Here is a tiny trained network, its code and every weight. The questions are about switching its units off for an input and a target symbol, where a switched-off unit gives its printed mean instead of its output.

import numpy as np


def w(rows, s, z=0):
    codes = np.array(rows[::2]) - 128.0
    scale = np.full(codes.shape[1], s)
    scale[-1] = z or s
    return codes * scale


def f(y):
    return y / 2 * (1 + np.tanh(0.7978845608 * (y + 0.044715 * y**3)))


def softmax(a):
    e = np.exp(a - a.max(-1, keepdims=True))
    return e / e.sum(-1, keepdims=True)


def log_softmax(a):
    a = a - a.max(-1, keepdims=True)
    return a - np.log(np.exp(a).sum(-1, keepdims=True))


def net(x, mask):
    ids = ['ΔΠΦΨΩαβγεζθλξτ'.index(c) for c in x.split()]
    T = len(ids)
    res = E[ids] + P[:T]
    r = res
    for j in range(3):
        rows = slice(3 * j, 3 * j + 3)
        q, k, v = (r @ M[0][rows].T for M in (Q, K, V))
        z = softmax(np.where(np.tri(T) > 0, q @ k.T / 3**0.5, -1e9)) @ v
        o = O[0][rows]
        res = res + np.where(mask[j], z, o[:, -1]) @ o[:, :-1]
    y = f(res @ A[0][:, :-1].T + A[0][:, -1])
    res = res + np.where(mask[3:15], y, B[0][:, -1]) @ B[0][:, :-1]
    return log_softmax(res[-1] @ U[:, :-1].T + U[:, -1])


Q, K, V, O, A, B = {}, {}, {}, {}, {}, {}
E = w([
[171,173,87],'Δ',
[147,142,131],'Π',
[184,117,160],'Φ',
[174,182,81],'Ψ',
[168,83,106],'Ω',
[137,115,183],'α',
[69,38,145],'β',
[52,164,127],'γ',
[108,58,80],'ε',
[146,108,129],'ζ',
[141,129,126],'θ',
[148,93,128],'λ',
[147,102,128],'ξ',
[120,110,5],'τ',
],0.016)
P = w([
[5,232,104],'0',
[116,105,94],'1',
[173,97,68],'2',
[182,94,68],'3',
[198,90,52],'4',
[219,78,49],'5',
[205,74,61],'6',
],0.0032)
Q[0] = w([
[167,176,137],'head 0',
[46,183,61],'head 0',
[209,226,105],'head 0',
[198,143,99],'head 1',
[69,176,198],'head 1',
[137,224,159],'head 1',
[176,153,150],'head 2',
[250,177,69],'head 2',
[181,202,118],'head 2',
],0.011)
K[0] = w([
[131,155,127],'head 0',
[22,187,167],'head 0',
[218,193,125],'head 0',
[90,213,133],'head 1',
[197,69,167],'head 1',
[154,156,206],'head 1',
[176,142,80],'head 2',
[254,206,111],'head 2',
[190,190,106],'head 2',
],0.0095)
V[0] = w([
[78,191,198],'head 0',
[141,248,153],'head 0',
[67,119,122],'head 0',
[120,72,108],'head 1',
[149,91,140],'head 1',
[3,218,96],'head 1',
[177,73,98],'head 2',
[131,167,69],'head 2',
[92,26,183],'head 2',
],0.007)
O[0] = w([
[227,129,56,38],'head 0',
[187,226,124,89],'head 0',
[167,44,66,140],'head 0',
[109,48,94,151],'head 1',
[131,125,45,93],'head 1',
[105,186,229,250],'head 1',
[60,182,187,173],'head 2',
[110,225,58,216],'head 2',
[91,3,194,35],'head 2',
],0.0051,0.0022)
A[0] = w([
[9,190,108,190],'neuron 0',
[177,143,41,41],'neuron 1',
[128,110,190,86],'neuron 2',
[40,132,117,152],'neuron 3',
[163,100,240,193],'neuron 4',
[179,112,223,211],'neuron 5',
[65,169,115,94],'neuron 6',
[58,163,126,191],'neuron 7',
[141,147,129,228],'neuron 8',
[224,126,169,56],'neuron 9',
[131,161,107,213],'neuron 10',
[159,241,140,4],'neuron 11',
],0.011,0.0038)
B[0] = w([
[216,67,238,254],'neuron 0',
[53,199,225,191],'neuron 1',
[71,205,181,120],'neuron 2',
[164,48,198,184],'neuron 3',
[29,215,133,182],'neuron 4',
[39,229,194,177],'neuron 5',
[173,146,184,155],'neuron 6',
[189,65,207,199],'neuron 7',
[162,187,133,207],'neuron 8',
[2,212,221,123],'neuron 9',
[157,190,130,232],'neuron 10',
[168,53,4,228],'neuron 11',
],0.0071,0.0037)
U = w([
[210,193,31,116],'Δ',
[110,124,118,1],'Π',
[102,163,121,144],'Φ',
[136,147,119,107],'Ψ',
[119,122,109,184],'Ω',
[61,242,192,180],'α',
[37,62,127,65],'β',
[188,107,254,125],'γ',
[132,21,44,132],'ε',
[113,112,111,63],'ζ',
[128,118,100,129],'θ',
[110,127,112,33],'λ',
[99,84,45,245],'ξ',
[110,120,109,68],'τ',
],0.0078,0.0028)

Each question gives the input, a string of symbols that net reads in full, and the target symbol t.
The units are the heads (3 rows each of Q, K, V and O) and the neurons (one row each of A and B). Each row of codes is followed by its name. A weight is (code - 128) times the scale printed after its matrix; where a second scale follows, it is the last column's (O, A, B and U).
mask holds one flag per unit, heads first, then neurons. A switched-off unit (its flag False) gives its mean, the last column of its rows in O or B, instead of its output. The means were averaged over made-up inputs and are rounded, as every weight is.
A unit's drop is (log p(t) with every unit on - log p(t) with that unit switched off) / (log p(t) with every unit on - log p(t) with every unit switched off).
The circuit of an input: a set's keep is (log p(t) with only the set's units on - log p(t) with every unit switched off) / (log p(t) with every unit on - log p(t) with every unit switched off). Starting from the 12 units with the biggest drops (on a tie, the unit counted first), units are removed one at a time, each time the one whose removal leaves the highest keep (on an exact tie, the one counted first), for as long as the keep stays at least 0.8.
circuit, biggest first: the units of the circuit, biggest drop first
unit that matters most: the unit with the biggest drop
k most important neurons: the k neurons with the biggest drops, biggest first
which heads matter: for each layer, one digit per head in row order, 1 if its drop is at least 0.15 and else 0, layers parted by /
drop when u is switched off: that unit's drop, to one decimal
input Ω γ α Ψ, target Δ: which heads matter : 001
input γ γ Π, target α: which heads matter : 010
input ζ Ψ α, target α: which heads matter : 000
input γ γ γ γ Π ζ, target α: most important neuron : (neuron 5)
input γ Φ ξ γ Ψ ζ, target α: circuit, biggest first : (head 1; neuron 5; neuron 11; neuron 4)
input γ ζ ε ξ, target α: circuit, biggest first : (head 1; neuron 5; neuron 4; neuron 11)
input γ γ Ω, target α: which heads matter : 010
input ζ Ω θ Ψ γ γ, target γ: which heads matter : 000
input γ γ Ψ Π θ Δ, target Δ: circuit, biggest first : (neuron 11; head 2; head 0)
input γ λ λ γ β Π, target α: which heads matter : 011
input Π Ψ Ψ θ, target Δ: which heads matter : 101
input γ Φ γ θ ζ Ψ ξ, target α: which heads matter : 010
input τ Ψ Δ Δ Ψ γ γ, target γ: drop when neuron 0 is switched off : 0.4
input α ζ ε, target ε: drop when head 0 is switched off : 0.1
input ζ γ β Δ, target Δ: unit that matters most : neuron 11
input γ τ ξ Ω ε γ Ω, target α: drop when neuron 4 is switched off : 0.2
